After every row comes roughly how far along a hidden order it lies, from 0 to 9.
(in the rows, 128 means zero)
[160 128  87 124 143 118 119 146 157  94 134  88 107 134 132 103  22 106
 156  77 107 123 166 129 143 106 198 110 158 131 188 107 154 157 158 136] => 4
[108  94 130 123 105 120 105 138  98 106 128 128 140 102 125 128 211 192
 166 173 124 133 124 144 128 135 178 145  84 150  92 129 139 168 144 111] => 3
[ 81 132 129 116 149 125 115 151 116 126 112 104 134  85 125 162 115 131
 189 192 110 121 113 144 144 105 200 124 115 147 161 129 150 159 148 111] => 0
[124 139 110 126 105 114 143 177 139 130 162 110 110  96 131  92  34  93
 143  90 125 133 167 110 163 106 162 107 147 137 218 126 115 121 146 153] => 6
[119 121 121 129 157 119 109 142 113  93 106  97 128  96 133 162  90 135
 201 131  98 127 116 142 134  89 229 119 117 137 141 112 150 162 170 120] => 1
[114 122 140 127  69 122 152 143 120 170 179 138 113 120 131  81 100 109
 109 112 146 150 166 108 156 123  91 127 138 136 143 137  91  88 136 165] => 9
[138  80 156 120 137 111 124  86  70 109 147 169 128 123 138 144 255 162
 147 203 130 145 139 124 130 100 102 143  86 142  34 119 102 129 159 128] => 8
[157  99 111 149  81 122 122 145 149  85 151 123 102 129 129 109 115 134
 157 118 100 128 127 123 150 101 218 110 125 122 127 106 136 130 168 132] => 4
[139 108  94 132 141 118 129 146 143  88 132 107 114 126 129  94  33 111
 165  76 115 112 139 119 136  88 202 105 143 123 198 113 163 149 157 130] => 3
[150  71  98 113 104 114 115  86  93  86 146 143 131 139 148 120 223 196
 160 147 141 144 142 109 132  87 106 137 100 155  76 131 124 159 155 142] => 9
[ 99 156 126 122  99 127 128 182 159 141 154  92 112  75 123 102  63 101
 142 111 119 123 154 135 159 139 210 113 126 138 209 127 128 135 138 136] => 3
[116 110 131 132 134 115 110 141  96  94 108 121 124 113 128 152 133 140
 189 143 103 125 116 147 135 101 222 119 104 136 130 114 140 168 160 115] => 2
[ 60 132 147 106 108 131 122 145 123 152 141  98 139  64 132 128 148 137
 182 182 126 131 133 137 138 128 182 128  87 164 149 141 138 140 137 120] => 2
[171  97  80 145  88 124 128 139 161  88 155 122  86 123 119  70 104 132
 143  63 109 120 134 119 144 106 243 105 135 120 170 113 151 127 160 143] => 5
[123  93 134 128  90 113 112 133  93 108 134 157 143 133 134 135 224 167
 152 171 130 128 115 130 137 117 148 142  94 147  69 131 108 158 132 117] => 5
[ 70 143 168 116 113 109 135 138  89 153 142 131 174  81 140 144 184 106
 169 192 147 129 137 144 140 124 122 142 104 157 130 137 104 136 128 124] => 4
[117 112 111 130 167 128 123 127 141  88 128 118 126 104 130 124  30  92
 178 103 106  89 124 118 137  76 210 105 135 125 166 118 164 145 156 124] => 0
[107  95 136 127  96 113 116 117  94 122 157 142 129 124 133  92 216 170
 141 164 135 144 146 122 150 122 128 140 105 140  87 132 113 142 151 140] => 7
[100 125 123 125 137 118 117 146 112 103 107 101 136 100 128 164 132 143
 194 148 105 124 119 143 135  97 207 124 114 143 152 120 155 183 160 115] => 1
[133 107 138 144  94 120 108 148 118 102 130 123 129 135 134 151 174 139
 167 155  99 137 118 142 141 118 210 123 108 132  92 109 124 160 159 121] => 4
[ 61 140 173 126 123 107 138 125  86 164 146 137 148  89 137 135 185 127
 149 176 145 148 151 138 139 139 139 139  90 143 116 135 100 127 131 137] => 6
[ 85 121 152 106 131 118 118 135  96 130 123 106 152 100 145 148 182 166
 165 170 142 134 141 142 127 120 148 179 103 161 119 132 131 169 137 117] => 4
[142  75 138 115 153 117 114  82  72 104 138 163 144 126 142 149 245 179
 146 198 130 142 138 123 121  96  91 145  81 145  16 113 105 137 152 127] => 7
[117 112 155 147 128 117 108 146 113  97 114 140 141 136 125 173 153 124
 164 182 108 123 110 152 140 119 199 122 105 135  92 110 126 170 159 108] => 2
[136 139 103 127 131 121 122 166 149 125 145  98 111  87 123  76  15  85
 172  80 119 112 141 128 148 116 207  94 131 129 225 122 151 146 145 140] => 2
[116 150 125 152  97 120 118 172 153 148 133 119 124 126 120  98  33  54
 142  88 128 105 111 126 153 111 203  94 150 113 213 134 135 148 110 152] => 0
[112  72 144 111 119 107 134  86  55 115 158 199 131  86 133 130 255 180
 170 199 152 147 135 115 134  86 107 141  67 148  36 126  93 117 157 123] => 8
[ 96 106 151 124 166 119 104 140  86  99 101 106 139  99 127 177 157 123
 211 171 106 122 121 159 133 112 230 123 108 140 112 116 136 174 167 113] => 0
[ 66 153 150 116  74 138 147 194 140 168 133 106 122  69 108 129  99 103
 122 142 126 106 133 139 158 153 156 131 129 136 210 143 139 111 106 116] => 1
[ 92 151 144 129 121 135 152 181 155 145 139  94 120  76 116 120  51  92
 153 125 108 110 140 138 159 148 196 115 138 128 215 125 139 117 140 131] => 1
[142  62 156 115 148 110 115  61  87 105 165 154 135  99 152 129 251 175
 174 198 124 170 156 120 132  98 119 132  75 149  30 105  99 124 201 146] => 9
[ 83 131 158 122  98 116 147 144  79 155 150 162 143 123 125 126 214 123
 113 169 155 139 149 126 145 146  85 144 124 135 116 141  88 117 109 134] => 7
[138 114 107 130  87 115 135 154 123 122 163 123 101 121 123  58 120 144
 126 108 128 138 157 112 167 117 155 124 136 130 169 130 113 119 144 156] => 7
[108 156 121 152  86 117 125 170 151 134 157 116 117 110 125  82  36  64
 174  84 123 119 127 121 161 112 241  93 144 120 220 131 118 141 125 153] => 2
[ 64 133 169 113 142 115 124 135  91 138 115 126 162  93 137 157 171 147
 181 205 139 125 126 148 130 147 151 148  94 162 110 134 120 163 127 104] => 2
[ 66 154 178 130 118 146 134 177 151 143 125  92 137  68 114 146  95 113
 143 174 110 114 133 146 159 158 193 124 129 136 199 136 138 117 134 122] => 0
[134 131 100 126 109 117 138 160 129 123 160 118  98 112 127  87  93 107
 142  94 121 132 161 112 164 113 175 114 147 130 190 124 124 126 142 150] => 6
[140  71 125 122 113 107 120  87  75 101 152 172 136 128 146 102 241 172
 173 162 142 146 135 111 136  77 114 141  91 156  49 126 108 143 159 137] => 9
[ 73 159 163 108 121 119 135 149 118 150 147 113 148  92 138 112 128 126
 142 161 143 130 155 141 130 145 135 140 115 154 149 136 116 132 120 132] => 4
[107 102 161 135  84 108 128 126  73 145 161 173 130 101 128 102 242 149
 132 191 149 147 133 121 154 117 124 139 105 134  84 136  85 123 133 139] => 7

New part:
[185 121 175  55  96 147 120  86 123 132 108 192 136  97 120 146 148 129
 127  82 124 124 123 188  94 132 117 110 128 121  64 134 149 138 124  98
 110  97 115 119 106 122 250 193 139 185 145 132 155 130 104 107   1 120
 138 130 120 148 134 115 165 162  85 131 138  90 117 113 155 108 113 129
  97 141 103  97 128 119 129 150 163 133 132 139  72 118 133 139 112 147
 125 178 157 105 123 139 116 148 165 123 141 113 140 115] => 0
[226 150 120 160 139 149  67 128 143 116 107 142 108 120 140 137  90 113
 119  90 125 179 130 144  88 125 126 138 117 168   1 118 123 101 146 128
 143 107 114 141 127 112 197  66 125 142  89 113 104 116 114 106 163 113
 133 100 121 128 123 126 109  38 121 128  95 166 100 104 148 152 147 190
 116 175 144 145 129 116 132 135 122 119 182 153  83 150 112 131 133 168
 105 155  88 115 133  56 113 136 120 137 121 108 123 110] => 7
[179 135 123 152 147 143 104 155 149 125 129 132 108 128 147 129  95 121
 122 111 121 141 130 121 101 129 126 132 114 175  48 119 128 136 133 122
 153 116 107 142 158 115 134  61 123 112  77 129  89 116 129 110 182 154
 119  99 123 112 120 141 135  11 152 140  99 163 121 118 172 153 152 144
 128 138 139 130 133 122 142 125 112 123 161 135 113 147  86 129 126 155
  95 129  49 117 132  71 134 120 125 136 109 118 121 130] => 8
[134 161 120 133 139 152 147 121 151 123  92 146 115 147 138 124 154 120
 112 121 113 140 136 149 122 122 113 124 101 138   1 124 113 114 155 104
 113 118 144 153 105  73  95  45 138 124 172 118 142 126 139 108 115  95
 121 132 160  94 115  89  42  45 106 126  95 133  90 106 156 184 134 138
 141 158 152 153 125 132 124 135 127 120 171 159 117 116 126 128 110 143
 116 137 122 153 133  78 101 135 121 137  89 108 120 107] => 7
[ 88 102 102 161  99 117 168 114 129 126 146 181 112 167 144 123 156 114
 122 143 106 158 140 100 132 115 133 117 108  91 150 140 124 144 151 116
 106 127 151 190 114 128  58  78 132 122 119 120 146 106 154 120 118 124
 143 137 154 109 139  89  91 184  96 111 160  71 113 122  98 158 142  90
 143 145 127 159 140 134 113 167 136 137 136 130 144 113 147 126 126  87
 146 111  89 158 143 114  91 166 128 144 121 118 134 124] => 4
[198 129 136 118 106 124  92 112 154 129 138 149 133  93 107 137  99 115
 133  64 140 147 121 147  96 139 140 143 133 137 137 126 132 113 127 132
 143 103 108 117 128 148 208 181 108 166  83 116 100 130 104 134 101 124
 147 107  94 159 126 146 110 150 130 127 118 119 148 104 137 123 120 176
 110 149 111 133 127 117 127 132 149 134 147 130  86 153 119 133 126 149
 124 145 102  92 131 127 112  95 135 127 155 116 133 101] => 2
[203 151 160  95 120 157 112 141 153 134 111 152 117  95 144 133 142 128
 120 110 125 139 124 180  90 134 118 120 123 156  29 124 134 113 136 102
 128 115 100 154 157  83 223 124 127 166 123 126 125 136 114  86  54 104
 138 119 123 134 114 108  88  63 112 138 114 128  94  89 182 149 146 140
 120 162 137 130 132 122 131 118 149 119 145 145  82 142  99 135 108 151
 105 171 124 129 123  72 109 106 136 129 116  96 134  99] => 4
[225 142 139 125 127 143  90 123 130 126 145 158 116  83 139 138 107 119
 125 107 135 143 126 162  74 123 140 147 126 150  25 123 112  81 139 129
 151 120 102 142 115 124 202 141 117 179  65 105 100 127 102 119 123  84
 142  96 106 145 130 131  83 116 131 133 112 151 107  83 161 130 155 178
 116 177 140 141 131 106 125 130 130 116 173 144  59 166 120 135 128 189
 116 155 126 123 126  40 116  86 119 131 133  94 130  89] => 3
[102 108 156  59 128 148 157  98 145 129 154 192 144 100 130 112 156 126
 125 223 128  96 130 145 148 137 133 109 117  54 230 145 175 207 122  96
 132 125 127 121 165 127  72 138 151 132 145 149 121 121 153 128  36 198
 129 123 135 126 136 136 116 164 156 137 167  74 171 147 107 131 115 119
 138 112 114 120 134 135 136 174 152 143 102 117 146 113 113 129 102  74
 128  92 126 130 133 126  99 134 139 132 126 132 133 147] => 1
[202 142 120 162 144 141  82 164 174 122 130 130  78 136 139 116  82 115
 123 131 115 159 133  94 110 131 129 120 112 174  96 125 144 162 137 134
 145 116 100 167 144 116 159  30 120  86 102 131  89 115 143 120 196 171
 127 107 119 123 119 149 133  29 161 140 106 154 131 128 161 164 140 139
 139 132 141 140 154 138 148 133 108 131 146 132 120 131  95 130 137 137
  94 126   1 107 142 109 120 133 122 137 107 132 120 148] => 9
[157 121 149 118 128 147 129 112 146 127 146 200 115  89 134 120 124 120
 125 214 123 121 131 123 131 135 131 116 121 106 186 140 165 203 132 100
 147 118 111 126 162 124 143 138 126 131 122 138 101 118 141 122 102 184
 142 113 124 138 126 141  94 133 147 136 144  90 162 132 143 154 117 142
 137 130 125 133 136 134 139 151 148 138 129 123 131 129 101 128 111 113
 113 107  58 126 138 116  92 113 137 125 135 128 132 132] => 4
[203 145 131 139 120 141  97 140 142 123 117 143 108  92 142 137 112 118
 124  89 127 158 129 153  73 124 130 138 112 159   1 121 118  74 145 127
 134 112 120 164 106 111 201  88 118 163  92 109 103 125 117 104 137  86
 137 105 120 126 128 113  92  72 111 130 111 137  85  84 168 145 155 156
 122 176 142 156 133 112 126 131 133 117 179 154  70 148 120 138 124 177
 108 172 102 128 129  47 116 117 125 134 121  99 128  89] => 5
[ 68  98 147  76 111 139 180 111 135 129 146 193 122  90 127 115 158 130
 126 181 122 105 132 135 152 134 121 101 126  63 223 143 148 208 127 100
 116 131 133 126 127 122 108 165 131 126 176 146 152 121 151 134  56 204
 131 139 143 115 137 131 116 202 138 129 171  68 153 146 126 135 124  98
 150 119 110 123 131 134 127 163 149 142  99 116 161  99 128 130 105  87
 134  93 123 143 141 137  94 133 145 130 128 138 135 143] => 1
[108 129 161  71 132 154 171 125 124 123 105 152 120 131 146 122 165 142
 118 189 119  95 131 173 133 123 101 101 117 101  78 130 139 164 131  93
 109 127 146 122 106  74 123 105 145 135 184 140 161 121 136 105  85 148
 110 131 162 104 140 112 145 101 132 137 139 115 117 131 154 145 147 124
 142 136 135 114 120 129 130 146 139 127 126 135 130 103 131 128 100 134
 116 119 170 148 133  91 113 142 140 130 106 124 127 132] => 3
[218 129 109 174 178 134  66 101 149 119 177 169 130  68 124 126  75  97
 125 131 142 169 131 103 115 128 163 157 123 115 130 131 143 117 139 139
 177 116  89 123 195 177  52  97 146 160  59 108  51 129 119 131 178 117
 161  95 104 171 118 149  43 143 145 118 110 129 173 115  90 142 100 196
 122 143 141 162 144 119 133 132 140 125 183 132 103 184 108 128 143 146
 121 154  91 106 128 101  92  99 108 130 152 117 126 144] => 5
[125  90 101 163  92 103 133  79 110 118 155 191 126 127 120 129 129 107
 133 130 122 136 134  91 130 115 150 140 125  66 200 146 131 141 140 122
 144 119 140 136 120 162  99 137 124 164  91 111  89 106 130 146 151 129
 142 113 125 148 148 125 100 251 123 109 167  80 157 121 102 134 112 150
 133 157 114 153 123 123 116 164 151 161 158 115 134 135 146 121 134 112
 147 113 100 115 141 132 103 128 122 127 156 116 136 104] => 2
[169 116 144 132 152 148  97 122 176 119 158 195 105  79 131 113  98 115
 126 191 131 136 127  97 142 152 127 133 132 104 212 128 151 211 128 109
 178 116 102 108 208 139 129 123 119 118 125 136  71 113 130 128 157 228
 142  81 112 153 118 163  92  90 179 136 120 119 194 131 152 166 120 182
 140 131 129 127 132 126 148 139 142 138 143 115 125 150  63 126 110 110
  97 103   1 104 142 108  97  84 138 128 147 132 130 129] => 5
